[-166 -114 -535 -259  216 -298 -386   55 -311    1 -361  -70  189 -173
   34   63   32   15 -114  198   -2  137  196 -132  129  -42  288 -111
 -127 -112  237    8 -308]  Laduz
[-129  174 -230 -204 -366 -165  -79 -188   26   84 -165  212 -134 -275
  129   24   95  -25  -40   55 -277   10 -308  233  -43  230  556 -325
   81  172 -346  -50 -114]  Mumaf
[ 193 -314   38 -111  258  -88   -6  -39  292   46  156  306 -311   -5
   91 -356  478  203  243  -87   47  -39  222 -306 -201  252  620   26
  143  -44 -284   -1  -94]  Mumaf
[ 342 -664  -19 -211  218   73    5   78  391   -6  245 -165 -327   98
   27 -344   39  -97  415  -54 -158  112  189 -392 -306  293  -71  135
    6   14   37 -117  -70]  Mumaf
[-168 -260 -102  -84 -355 -328 -238  280   28   90 -247  315  402 -330
  209  139  -31 -273  127   -4   41  185  119   76  127  230 -130 -484
  145 -303  155   43 -110]  lufus
[ 116  156   75 -198 -285  123 -161  -31   76   -2  253  128 -162 -384
  242   33   21   63   89 -156 -220 -110 -255  157 -495   51  692  233
   95 -174  -35 -106  184]  vute
[ 186  158    7  124  465  179   -7   70  -52   16   30  409  384   23
   90 -102 -162 -102  187  -30  386  125   67  104   61  248 -242  129
 -224   78  223    3   94]  refo
[ 437 -370  156  -93  204  145  155 -156  196 -131  369  165  -74   31
  133 -117  166 -174  208 -161  -40 -288  -26  135  -57   61 -421  477
  224 -203  -13 -135  212]  zivo
[ 151 -609 -321  -80   60 -173 -491 -162 -234 -122 -354   73   68  -19
  309  -18  -49   67  205  110   86   -2  276 -252  316  206 -117 -122
  -29 -322  -11  -86 -231]  Buber
[  99 -564 -259 -783  129 -353  -14    2   53 -173   98  -27   -6 -292
  170   23 -201   26  147    8  301 -242  244   58  158 -163 -500   30
  325 -380  214  -31  -57]  zivo
[ 167 -244 -262  -68  275 -357 -526 -292 -445  -82 -175   32 -139   -6
   65  230  158  177  175  269 -350 -196  193 -203  217 -128  187   96
  249 -141  -17   30  -46]  niso
[ 267 -334 -191 -479 -216 -312  -70   30  183 -280  -30  222  -53  140
  192 -194   87 -305  254  333 -142  437  -50  113   84  161  168  290
  386 -113   55 -290 -194]  zivo
[ 333 -304   70  -23  352 -472 -487  279 -145 -116 -368  318  147   77
  217  160 -289  -43  340  306 -114  142  158  -32  258  394 -178  -43
   -4  345   61   26 -343]  lub
[  33 -120  -89  381  398   29 -476 -219 -405  -60 -124  114  210 -139
  -39   45  245  100 -135  316  315  -32  475  154  377  191 -166  253
 -724   24  128   72 -311]  refo
[ 158  129 -136 -384   72 -318 -214  180  102 -167  -57  122   88   88
  246 -141  157  356   58  210  -86  251  231  183  156  199   75  236
  -48  -29 -157 -120 -605]  Laduz
[  57 -371  -51   11  126  -67 -228  252  130  234 -433   94  605   70
  353  129 -204 -226  173  -49  414  417  364 -208  225  171 -499  -68
 -321  -88  254  -54 -295]  zivo
[ 137 -268 -340 -314  203 -220 -418  -59 -286 -296 -202  141   37   22
   63   79  -51 -332   76  282  102  231 -120 -167  404  118 -143  159
 -453   29   91 -239 -557]  Mumaf
[ -32 -466  -50 -537 -204 -254 -281  212 -223   32 -484  -63 -193  190
   71   40 -259   13   61  221 -383  294  -74 -197 -248  183  349   64
  168  100  282  -86 -239]  lufus
[  10  205  372  511   13  445  313  195  175  522  253  522  406  -68
   34  -90   29  159  297  -65  119  146  169   61 -201  306  109  123
 -222  246  -23  195  233]  zivo
[   5 -304  -61 -208 -238 -298   64  278 -277 -122  -67  166  142  -16
   31  -63  -13 -231  -40 -126  -67  -88  -38  355 -290  286 -160   11
  325 -394  -19 -190  208]  lufus
[-235  -79  -44  174  573 -313  -68  203  145  137   10  -75  105 -170
   -2  -86 -208  168  329  377 -165  243  225 -308 -529  -79  248  -20
  390  405 -103  103   20]  niso
[  45  -10  283   26 -217  -86   98  -52   48  -21 -148   49   56 -116
  181 -291 -123   11  145   49 -331 -109  -50  -12 -428  106  464  -72
  395  -85 -286  -31   14]  Laduz
[ -94  111 -282   81  411 -522 -364  141 -248 -253 -651  190  254 -121
  260  176   82 -232 -187  276  300  145  183  150   94  -80 -687 -208
 -219  -42  201 -283   62]  pem
[ -31 -271 -377  -11   14  101  113  172  246   41   85  -82   15  117
   -5  -47 -424 -104  300 -110 -250   89 -158 -375  -64    5   37   82
  325    5  205  -26  211]  dusol
[ 165 -465  -57 -749 -123  213  116  206  242  181  161  -85  -32 -153
  -88 -327 -337  304  475  -62  119  316  -16 -235 -349  112  -19  120
   52  -98  289   -9   81]  Laduz
[  68 -258 -212  -65  499 -437 -341  -88 -246 -165 -525  238   31   11
  233 -168  274 -138  226  -49  -23 -151  214 -424  104    1 -246 -588
  109 -470 -107  -54   62]  niso
[-227 -306  -21  106  299   -2 -150   11 -339   57  125  204  279   61
  146  100  -43  113   -1  197   85  137   72   80  103   53  -97  155
 -713  -67  228  -34 -155]  lub
[-148  -27 -248    4   61 -250 -230  218  162  365 -304  -39  201 -319
  -63  -89 -123   -9  184   18   40  354  352 -547 -145  422 -126 -415
 -102 -130   34    9 -295]  lufus
[  61 -224  141   50  382 -184 -134  438  180 -145   20  197 -169  -89
   26  -23  -54   31  307  -81   51  -52   53 -300 -361   -8   53  -34
   28  559  305  -80   78]  dusol
[  55 -168   32  257  361 -173 -196 -215 -375  -59 -374  192 -225  395
  247  321 -116   55  -85  563 -365  143   44   64  216  160  229  245
 -578  355  120 -113 -336]  lufus
[  94 -562   50  179  101    1   70   87  215  126  -66  159  -37 -283
   62  -96 -292   35  409 -246 -238 -380 -127 -228 -352  262 -345 -183
  273  102 -131  -59  432]  pem
[  88 -410 -155 -544 -186    8  -23  111   85  -85  560 -213  -43 -146
  -95 -234  -20 -182  251 -296 -292  -76  -79  168 -209  211   14  -38
  310 -198   87  -10  -66]  lufus
[  82 -355   26  -32  -21   96 -221    0  122  -82  -13  169   64   31
   57 -375   56  165  483   14   -2  188   87 -330  228   82  416 -259
   -1    4  -89  131 -198]  vute
[   3 -422 -187  224  292  -24 -233  -44  -96  -13  117  -22  253   30
  110   55  -59  107   54  -61   35 -240  359  -73  264   24 -160  288
 -240 -177  164   50  -82]  lub
[ 213 -540 -121  120   91 -128 -329 -199   -6 -146   81 -195    5 -145
   23  157  124   74  187  260   98  146   91 -222  302  -24 -647  -36
  -85 -157  -54 -172 -334]  gutuz
[  21   70 -469 -123  190 -199 -243    4  -27   80 -319  126  237   56
   78  -68 -102 -517  125   23  107  182  176 -103  541  393 -179  -90
   28  120 -245   58 -397]  vute
[  75   60 -100  422 -120    1 -367 -203  -96 -102 -231   68  192 -296
  141  -20  131   -2  -56  346  268  128  284 -123  203  200  114  -76
 -265 -160 -182  -78 -462]  refo
[ 160 -375 -546 -124  127 -358 -454   -3 -122 -386 -177  -38  134 -156
  255  -73  -17 -278  144   98  150  -60  342   75  310  119 -253  192
 -108  -92  -45 -306 -346]  zivo
[ -98  -83  267   59 -338  587   31  499  286  125  472  190  185   60
  184 -186 -255  -72  380 -354 -104  243 -241   -5 -153  258  -90  -67
  -67  158   55  141  -57]  gutuz
[-155 -543   16 -247   78 -384 -151  211  268  158 -333 -221   27  159
  160 -305 -416  280  423  -34 -114  393  267 -264 -413  196  254  -51
   76  199 -100 -139   56]  pem
[  11 -357 -514 -147  253 -114 -585 -208 -254 -171 -358   48  -24  318
  191   52  194 -110    4   79   40  244   96  -46  457   81   49   27
 -244  242  221 -140 -288]  niso
[  35 -443  -71 -333  248 -213 -121 -161  198    6  -17 -173  143  137
   90  -25 -195 -388  226  -29  115   62  403 -161  261  -67 -380  420
  -58  -14  259  -34 -125]  Buber
[ 120  -49   62  203  226  -90 -299   35  -95 -131 -483  506  -19   10
  135  116  228  180  -63  609   -3  260  166  -91  163   80  137  283
 -358   86  375  -35 -275]  lufus
[  36 -216 -194   86  302   95 -118   36  258 -389  352  134   96 -213
  214 -491  371 -198  309   84 -209 -218  117  113  -33   12  -35  183
  125  186 -173  -56 -348]  gutuz
[  30 -429  -73 -392   40 -190   26  254  307  -13   50 -142   35   68
  -66 -327 -164 -214  433 -145 -104  111   35  -74 -176  195   66   20
  330  552 -103  -27 -194]  dusol
[  -3 -405  256   83  244   92 -425    4   96  214   19   64 -113 -155
  176  -93  -67  -60  379  -89 -200  -17  154 -440 -136  295  105 -141
 -129  150  -57  176 -199]  refo
[ -32 -246   97 -391 -296 -111 -147   82   30   10  327 -192   41 -149
 -133 -284 -193  131  224  166 -367  193  -23  -47 -365  185  437  359
  501  -38  -54   21 -223]  vute
[ -33   66 -230  181  396 -229 -260 -355 -193 -186 -304  273  153  -63
    6   92  234  253 -271  121  251  -28    3  252  417   69 -125   14
 -382 -110  -28  -65  -35]  Buber
[-189 -117 -347   50  356 -292 -322  168  113  223 -441  -80  313 -264
  211  -23 -299  -88  158  -86 -118   44  374 -471  144  213  -48 -548
 -227 -193   49  171 -310]  Laduz
[ 164 -231  -93  252  432  215 -408 -181 -239  -57 -375  373    1  -77
  202   43  -17    1   57  113  211  -58   59 -169  222  211 -203  119
 -431  -60  171    1  -22]  lufus
[  37 -251  -46 -111  343   35 -111  -27  -76 -111  -42  366 -110 -147
  146 -262 -102 -126  257 -198   74 -270 -106 -233 -168  227   22 -256
  189   -7  -72   36  150]  niso
[ 446 -604  147 -276  115  -27   92  -44  288   22  381 -125   22  208
  -30 -174 -151 -474  589   60 -151   32  162 -287   71  146 -305  500
  303  230  -37  -66 -253]  lub
[ 167 -755 -118 -421  -99   41  -52  312  513  -50   19  -78 -109 -140
   91 -184 -122  135  429  -10   41  171   19 -170 -192  -60 -126  -48
  601 -103   57  111  206]  Mumaf
[ 187 -152  -16 -169 -115 -512 -189  214 -284 -428 -419  261  437  -99
   40  -80  131 -109  191  -25 -101 -445  323  319  217 -121 -233   61
   56  -94  179 -113  -37]  Buber
[   8 -500  -27  -83  155   33 -212  112 -149 -155  -81  115  213  123
   23  123 -182  -88  360  -75  368  218  -92  227  362 -186 -675 -117
 -552  264  253  -71  271]  Mumaf
[  41   27  254  403  271 -464 -294  115  -87 -303  157  435  152 -480
  318  346  106  -21   69  447   45 -332  317  229   75  -81 -210  285
  -76  227    0  -88 -368]  gutuz
[ -57  -77 -284   79  488 -104  -88 -218   58 -112   57   99  -90  -88
  199 -202  137 -253  242  399  -18    1  387 -209  269  -65  -79 -187
 -235   78  -24   62 -234]  Mumaf
[  42 -335 -294   11  344  172 -107  -41   13  -66 -153  158  112   53
   39  109  -62  -94  168   24  121  118 -216  141  295 -204 -429  108
  -49  123  209   26  387]  zivo
[  21 -400  140  -73  246 -312 -449  -73 -546 -248 -405  101 -126  -51
 -227 -128 -349  -47   71  374   38 -135  168 -266   75  221  149  202
  -39  274  160   33 -266]  refo
[-184 -286 -159  259   49  338  116  -27  143  359  274  -90   31   34
  -84 -199 -159  -36  114  111  -81  383   44 -352 -337  243  256  -49
  137   48  260   50  237]  pem
[ 114 -601   83 -661 -140  487  400   15 -258   23 -152  109   41  405
 -114 -322 -116 -144  172 -532   68 -203 -446 -214  -59  -99  225  -48
   -3 -468  136   81  223]  lufus
[ -97 -131 -183 -127   63  -94  -70  -60 -179 -114  -35  158  -24 -144
   78   44 -397 -125  178  117   -1  -39  -62  182  387  179 -461 -280
 -531  150   25  -30 -106]  zivo
[-285 -161   -5  598   68 -112  -28  -83  -86  166 -338    5  370  -86
  236 -102  -40   44   90  226 -107   98  280 -294 -223   59  419 -435
 -159 -177 -275   43 -137]  niso
[ -14 -372 -274  279  181  270 -304  -35 -147   31 -265  215  450 -112
  155   -9 -280   83  259 -164  144  -52  -26 -385  291  152  -79  -35
 -542 -174   77   -3 -159]  Buber
[ 120 -607   95  -80 -315   60   73  201  367 -163 -254  141 -107  204
  -76  -84   73   18  132    4   92  272 -184   -4  -70 -116  278   75
  301  220  417  -32  344]  dusol
[ 111 -513  -82 -220  355  140  216 -224  405    7   55 -298  -28   78
  -52 -404 -182  -48  564  -59  -73   26   65 -492 -118 -360  -37 -155
  207  -16  100   74  285]  Mumaf
[  81  -70  214 -110   99 -234 -240 -253    5  -50 -513  -37  183  -16
  232  -78 -236  105 -161   20 -265 -256  122   89 -166   96  102  439
  192  -94  119  -38  -50]  vute
[ 379 -447  103   18 -126 -211 -328  198  203 -274   33  164 -290 -180
  153  -56  432  293  298  370 -259   93  130 -277 -141  155  339 -182
  259   79  -22 -120 -492]  refo
[ -23 -219  -80   63  350 -131 -251 -139  -89   99 -350  178  244   20
   69 -252  141   68  270   38  -61 -122  378 -441    7    1   91  264
 -196  182  126 -124 -146]  pem
[  23 -675   57 -181  469 -272 -187   87  139 -183  149  107  129 -221
  112 -244   29 -213  288   89  100  -50  209 -227 -152   75 -647   37
  137  -33  259 -144  -83]  pem
[ -55 -282  -53   70  422 -566  -80  267  114  -81 -300   98  158 -172
   14   -7 -284 -240  255   69  -49  -72  238 -370  -30   83 -271  -44
  -32  182   24 -123 -186]  Laduz
[ 183 -469  157   97 -402  103 -259  -23  202   78 -271   20   78 -181
  234 -127  -23   -2  153  -49  -68   36  146  -14 -279  280 -236  324
  120  -86   14 -200  103]  zivo
[ 228 -193 -134   13  433 -254  -96 -346  199 -218  320  196  191 -173
  214  -30  246   25  185  176  192 -124  376  329  427  -35 -443  149
   -6 -139  140  -48  -95]  gutuz
[-129 -194 -252  -41   58 -561 -169   54  -44 -201 -223  400   87 -293
  113  168   18   31  -12   77    4 -157   55  200   36   52 -207   85
   86  -97  194 -266  132]  lufus
[ 175 -238 -249 -218  339 -234 -269  -48 -463 -385  154  280 -148   78
  193  146  322 -108  -56  123   34 -130  -82  213  129   81 -225   60
 -201  -93   71 -268 -209]  niso
[   1 -472 -428 -368  189  -87  -20  202  -36 -304  161  112  -48  118
  186 -237  114 -311  305  220  -70  204   37  281  163   38 -157   65
 -187  193   43 -161 -185]  Laduz
[ 142 -703 -142 -253   25  -88 -104  197  174 -251  260  -76  126  -41
  163 -295   57  269  370  189  160  178  249   53  -89  -52  -77  157
  391   60   -2 -121 -226]  zivo
[ 350 -487  110   25  -66  217   42 -155  209 -185  -17  159  230  -38
   65   90   -1  112  105   40  337 -121   58  460  384 -108 -899  199
  -42  -39  497   28  363]  dusol
[  46 -196 -397 -108   -2 -302 -394 -194 -100 -149  -55  177  -37 -422
  -55   56   94 -269  182  150  157  -82  116   49  447  142   29   54
 -125  312 -138 -103 -311]  Laduz
